After every row comes one of two labels: whether the row has a hidden trait. Each part has its own trait and labels.
[ -4   3   7  -5   1   7 -12   0 -10  -2  -7 -43  -3  -5   3 -13   3  -6
  -8  -5  10   4  -2  -2   8  -7   1  -2 -10  -9  -2  -2  -4  -3   4  -2
   8  30  -3   4 -16   0   0   5 -11   2  -2 -14  -3   2   3]  lis
[ -9  23  12   1   2  -3 -10   7  -4  -4  13 -37  -8   0 -14  13  15  17
   1  -2 -15 -31  18 -26   7 -19  -5   4  62  16   1  12 -12  -5 -12   8
  13 -13   6   9  12 -16 -11  -2 -29   1  -5   5 -11 -13  -2]  Gif
[-12  27   9   2   5  -8 -11   5  -5 -12  15 -35  -4  -1 -28  -1  17  36
  11  -5 -10 -45  14 -24   7 -15   8   2  60  14  -2   6 -11  -7  -6  11
   9  -5   3   7  12 -20  -4   0 -16   0  -7 -14 -11 -12  -3]  Gif
[ -1   5   6  14  -1 -30  -1  -2   8   0   4   9  -3   5   1   3  -1 -24
 -12   7  15 -11  -3  14  -4   1  -6  -1  -6   2   1  14   8 -11 -29  -2
 -13  -3   2  -2 -19   7   1   0  -5   4   6  22  -7  -7  -1]  Gif
[-17  40   7  -1   9 -30 -12  10  -5 -17  12 -35  -3   4 -22 -31  24  46
  18  -6   9 -52   4 -21   8 -24  15   1  63   9  -9  -3 -19   1  -2  22
   2  29   1  -2  28 -21  -3   2  -9   2   4 -23  -7 -19  -4]  Gif
[ -6   8 -13  -2   1 -23  -2   3   3   1  10   0  -3  -3  -3  -1   7  -1
 -21   0   2 -28  -2   7   2 -12   6   2  14   8 -12   3  -2   7   9   2
  -5  29   1   9 -11   3   4  -3  -3   3  10  18  -5   4   3]  Gif
[ -5  25  11   4   4   2 -10   4  -8 -10  17 -26  -5  -4 -26  -8  17  20
  10  -3 -13 -18  19 -24   8 -15  -1   1  48   9   1   3  -9  -4  -8   7
  10 -36   4   9  14 -12  -7   2 -17   0 -10 -12 -13 -15  -4]  Gif
[ -7  20  12  -6   1 -34 -16   1   2  -6 -11 -36   1   4   2 -23   7 -11
 -13   2  31 -18 -17   0  10 -15   7  -1   9 -11 -11 -15  -9  11   8   0
  -2  33   0  -2 -13  -1   1   9   3   4   8   2  -6 -11   3]  lis
[ -8  10   0  -2  -1 -13  -3   4   0   3   3  -5  -3  -2  -2  -8   3   5
 -30   2  12 -12  -3   9   2 -14  10   0  17   1  -4   0  -1   2   5   2
  -6  18   2   0   2   5   4  -3  12   2   1   3  -1   0   1]  Gif
[ -7  13  -1   0  -1 -11  -1   2   4   1  13  10  -3  -1  -8   2   6  -1
 -21  -3  10 -17  -4   2   3  -9   7   0  11   8  -7   5   0   3   6   1
  -4   9   2   7  -5   6   4  -1  -2   2  10  15  -4   1   2]  Gif
[  0 -11   2   3   0 -11   4   4 -16  -2  -1  11   2  11  -1   2 -11   2
  21 -10  -1  23   4   6   6  -6   1  -4 -25  -3  -5   0  -4 -19  -7   3
   4  42 -12 -10   6   1   4  -2  -4  -1 -14 -37   6  -2   1]  Gif
[ -6  26   4  -4  -3 -26  -3   1  18 -13  -6 -27  -1   3   0 -37   9  -9
  -8   4  22 -27  -2  18  -2  -2   7   3  26  -5  -1  -9   4  14   9  -2
 -17   8  24 -10 -23  -7  -5   1  17   3  24  12  -7 -12   3]  Gif
[ -6  13   7  -4   0 -25 -13   1  -8   0  -9 -40  -1  -3   3 -22   4  -5
 -12   2  16  -9 -12   0   8 -17   1  -1  -1  -7  -7  -8  -3   2  11   0
  10  44  -4   3 -21   2   4   9  -8   3   0  -4  -4   3   5]  lis
[ -5  12   6  -8   3 -31 -13   0  -9   4 -15 -29   1  -1   2 -27   2  -6
 -14   4  22  -5 -11  -5   9 -16   4  -3   8 -14  -6 -15  -6   4  11   1
   5  34  -7  -1  -3  -3   5   8  -3   1  -6 -15  -5   1   4]  lis
[ -5   4   6 -12   3 -24 -13   2 -13   6  -8 -39   0  -3   2 -13   6  -4
  -4  -3   9  -2  -5   3   8 -11   5  -2 -11  -4 -11 -10  -6  -2   7   1
   9  39  -6  -1  -6  -3   3   4 -10   2  -3 -17  -3   3   3]  lis
[ -5  30  11   3   4 -27 -12   6   3 -30  15 -32  -6   4  -7 -26  15   7
   1   2  -2 -33  16 -24   5 -13  -4   3  49   2   4   1 -18   5 -10  10
  -2 -17   8   1  30 -14 -13   1 -21   2  -6  -9 -11 -22  -5]  Gif
[ -5  10   9  -3   2   1 -14   2  -8  -2  -4 -40  -3  -4   4 -10   3   0
  -4   1  21  -5  -6  -1   9  -8   3   0  -1  -3  -6  -1  -5  -2   9   0
   5  43  -3   8 -20  -3   5   7  -9   4   6   0  -6   5   4]  lis
[-10  11   4  -4  -5 -29  -4   5  -4  -2  -1   3   0   0   4  -2   7   4
  28  -1  10 -12 -10  19  10 -19  10   0  13  10 -14  -2  -7 -12   9   0
  -5  63  -2  -9 -14   1   7  -6   6   4   4   9  -2  -5   5]  Gif
[ -5   7  -2  -8  -2  -1   0   2   1 -12  -7 -27   4   1   1 -29   2   0
   0  -2  23  -6   3  14  -1  -1  10   2  22 -11  -1 -10  -6  11   6   9
  -4  14   4  -9   3  -3   0   1  17   0   5 -18   0  -4   1]  Gif
[ -4   6   6 -13   3 -17 -10   3 -15   1 -14 -27   3  -2   4 -11   4   0
   1  -4  14  -6  -5  -7   9 -13   7  -4   1  -9 -12 -16 -10   1  14   2
   6  31  -8   1   5  -5   2   6 -10   1  -3 -24  -5   2   4]  lis
[ -6  18   0   4  -1 -13  -1   2  14  -2   1   7   1   8  -7 -23   7   0
 -31   2  19 -21  -3   4   2   1   6   0  -6  -4  -9  -9  -6  15   9   3
  -8  26  -1  -1   5   1   2  -4   5   3   8  -3  -3 -10   1]  Gif
[-13  26  14   9   9  -8 -14   6   6 -16  11 -13 -10   0 -15  -5  17  16
  -2   2 -15 -45   9 -26   5 -14  -7   3  52  14   1  10  -4 -13 -23   5
   4 -37  13   9  -8 -19 -10   3 -25   2   2  10 -15 -19  -6]  Gif
[-12   4   6   0   1 -38  -4   5  -5  -1  -1  17   4   9   4 -18  -4   8
  -9  -3  17  16  -2  11   2   0  12  -4  -3 -13  -9 -14 -12   0 -19   3
  -7  30   1 -14  -7   6   2   0  20   3   5 -16  -3 -11  -1]  Gif
